Here is a tiny trained network, its code and every weight. The questions are about switching its units off for an input and a target symbol, where a switched-off unit gives its printed mean instead of its output.

import numpy as np


def w(rows, s, z=0):
    codes = np.array(rows[::2]) - 128.0
    scale = np.full(codes.shape[1], s)
    scale[-1] = z or s
    return codes * scale


def norm(h):
    return h / np.sqrt((h * h).mean(-1, keepdims=True) + 1e-5)


def f(y):
    return np.maximum(y, 0)


def softmax(a):
    e = np.exp(a - a.max(-1, keepdims=True))
    return e / e.sum(-1, keepdims=True)


def log_softmax(a):
    a = a - a.max(-1, keepdims=True)
    return a - np.log(np.exp(a).sum(-1, keepdims=True))


def net(x, mask):
    ids = ['ΓΔΘΛΣΨΩαβεμξπτφ'.index(c) for c in x.split()]
    T = len(ids)
    res = E[ids] + P[:T]
    r = norm(res)
    for j in range(2):
        rows = slice(3 * j, 3 * j + 3)
        q, k, v = (r @ M[0][rows].T for M in (Q, K, V))
        z = softmax(np.where(np.tri(T) > 0, q @ k.T / 3**0.5, -1e9)) @ v
        o = O[0][rows]
        res = res + np.where(mask[j], z, o[:, -1]) @ o[:, :-1]
    y = f(norm(res) @ A[0][:, :-1].T + A[0][:, -1])
    res = res + np.where(mask[2:14], y, B[0][:, -1]) @ B[0][:, :-1]
    return log_softmax(norm(res)[-1] @ U[:, :-1].T + U[:, -1])


Q, K, V, O, A, B = {}, {}, {}, {}, {}, {}
E = w([
[44,132,91,106],'Γ',
[163,6,78,61],'Δ',
[154,151,152,150],'Θ',
[168,115,131,144],'Λ',
[89,91,178,41],'Σ',
[142,97,176,98],'Ψ',
[97,90,156,44],'Ω',
[94,148,210,107],'α',
[95,49,157,98],'β',
[112,101,154,143],'ε',
[84,176,154,70],'μ',
[142,128,164,143],'ξ',
[144,90,142,138],'π',
[158,183,118,146],'τ',
[94,140,116,172],'φ',
],0.021)
P = w([
[126,125,253,172],'0',
[148,121,225,161],'1',
[160,106,204,153],'2',
[168,90,188,143],'3',
[178,78,172,132],'4',
[185,71,156,123],'5',
[187,65,142,113],'6',
[191,60,122,107],'7',
[191,55,112,98],'8',
[197,49,89,89],'9',
],0.0039)
Q[0] = w([
[142,93,121,155],'H1',
[108,126,127,120],'H1',
[113,149,98,128],'H1',
[67,48,201,143],'H2',
[25,205,121,141],'H2',
[153,177,186,255],'H2',
],0.033)
K[0] = w([
[137,96,122,138],'H1',
[102,126,124,120],'H1',
[100,149,100,139],'H1',
[49,61,225,127],'H2',
[7,215,80,102],'H2',
[134,198,196,252],'H2',
],0.03)
V[0] = w([
[85,122,120,188],'H1',
[115,61,158,101],'H1',
[163,198,104,117],'H1',
[25,193,253,202],'H2',
[138,124,119,120],'H2',
[153,104,93,109],'H2',
],0.0062)
O[0] = w([
[214,106,202,100,64],'H1',
[189,211,88,253,252],'H1',
[12,53,124,15,42],'H1',
[246,92,3,142,141],'H2',
[120,127,127,125,129],'H2',
[97,138,143,128,126],'H2',
],0.0031,0.0019)
A[0] = w([
[51,64,109,73,139],'N1',
[107,132,190,82,40],'N2',
[125,144,91,76,72],'N3',
[160,104,55,1,45],'N4',
[153,114,90,162,189],'N5',
[111,144,76,83,20],'N6',
[123,97,43,118,100],'N7',
[98,171,182,180,2],'N8',
[46,174,179,92,67],'N9',
[138,114,134,162,131],'N10',
[222,69,14,85,38],'N11',
[55,177,90,99,3],'N12',
],0.019,0.0033)
B[0] = w([
[253,165,180,134,254],'N1',
[98,59,146,207,201],'N2',
[154,96,105,162,160],'N3',
[4,148,168,68,219],'N4',
[134,166,158,210,197],'N5',
[127,99,85,174,150],'N6',
[117,168,201,98,166],'N7',
[75,112,120,142,151],'N8',
[71,214,98,59,197],'N9',
[111,136,97,81,182],'N10',
[155,33,25,95,202],'N11',
[210,165,33,118,164],'N12',
],0.031,0.0079)
U = w([
[118,207,142,220,148],'Γ',
[215,90,33,181,97],'Δ',
[84,77,25,113,152],'Θ',
[143,85,139,34,254],'Λ',
[8,119,118,128,109],'Σ',
[126,17,193,181,103],'Ψ',
[211,201,100,80,105],'Ω',
[137,134,127,119,106],'α',
[131,129,130,124,110],'β',
[70,209,53,71,128],'ε',
[127,127,129,118,118],'μ',
[101,166,228,85,158],'ξ',
[133,125,123,121,99],'π',
[129,127,134,120,104],'τ',
[250,97,207,142,91],'φ',
],0.014,0.0061)

Each question gives the input, a string of symbols that net reads in full, and the target symbol t.
The units are the heads (3 rows each of Q, K, V and O) and the neurons (one row each of A and B). Each row of codes is followed by its name. A weight is (code - 128) times the scale printed after its matrix; where a second scale follows, it is the last column's (O, A, B and U).
mask holds one flag per unit, heads first, then neurons. A switched-off unit (its flag False) gives its mean, the last column of its rows in O or B, instead of its output. The means were averaged over made-up inputs and are rounded, as every weight is.
A unit's drop is (log p(t) with every unit on - log p(t) with that unit switched off) / (log p(t) with every unit on - log p(t) with every unit switched off).
The circuit of an input: a set's keep is (log p(t) with only the set's units on - log p(t) with every unit switched off) / (log p(t) with every unit on - log p(t) with every unit switched off). Starting from the 12 units with the biggest drops (on a tie, the unit counted first), units are removed one at a time, each time the one whose removal leaves the highest keep (on an exact tie, the one counted first), for as long as the keep stays at least 0.8.
circuit, biggest first: the units of the circuit, biggest drop first
most important unit: the unit with the biggest drop
k most important neurons: the k neurons with the biggest drops, biggest first
which heads matter: for each layer, one digit per head in row order, 1 if its drop is at least 0.15 and else 0, layers parted by /
input φ τ φ, target Δ: most important unit	H2
input τ α Δ Ψ β Γ τ, target Δ: circuit, biggest first	[N4 N1]
input Δ τ Λ, target Γ: circuit, biggest first	[H2 N11 N4 N1]
input Θ Λ φ ξ, target Γ: circuit, biggest first	[N11 N4 N1]
input Γ ξ Λ τ, target Γ: circuit, biggest first	[N11 N1 N4]
input Λ α π τ Θ τ Θ φ τ φ, target Δ: 2 most important neurons	[N11 N4]
input μ τ τ ε Λ ξ ξ, target Δ: 2 most important neurons	[N4 N9]
input Λ μ Θ π Θ π, target Δ: 4 most important neurons	[N4 N9 N1 N5]
input μ β Θ Ψ Λ Ω Σ φ α Θ, target Δ: circuit, biggest first	[H2 N11]
input τ φ Ψ β β Γ Σ, target ξ: circuit, biggest first	[N1 N4 N9 N2]
input Σ Σ τ τ, target Δ: which heads matter	11
input φ Λ α τ τ ξ Λ, target Δ: which heads matter	00
input Λ Λ β Λ Λ β β β, target φ: which heads matter	00
input τ α Λ ξ τ Ψ π, target Γ: which heads matter	11
input Λ ε β β Δ Λ β Θ, target Γ: which heads matter	00
input Λ ε τ τ Δ τ ε, target Δ: which heads matter	01
input τ τ Ω Ψ Λ Δ Ψ α Λ, target Δ: circuit, biggest first	[N4]
input Ω φ Ψ ξ π Δ Ψ ε, target Γ: 4 most important neurons	[N5 N11 N4 N1]
input Λ μ Λ ξ τ μ Λ, target Θ: 2 most important neurons	[N11 N1]
input φ π τ Δ ξ τ μ π, target Δ: 3 most important neurons	[N4 N5 N9]
input ξ Ψ Γ Ω, target ξ: 4 most important neurons	[N4 N1 N9 N2]
input Ω Δ Λ Σ α, target Σ: most important unit	N1
input τ μ ξ ε μ α ε, target Δ: 3 most important neurons	[N4 N5 N9]
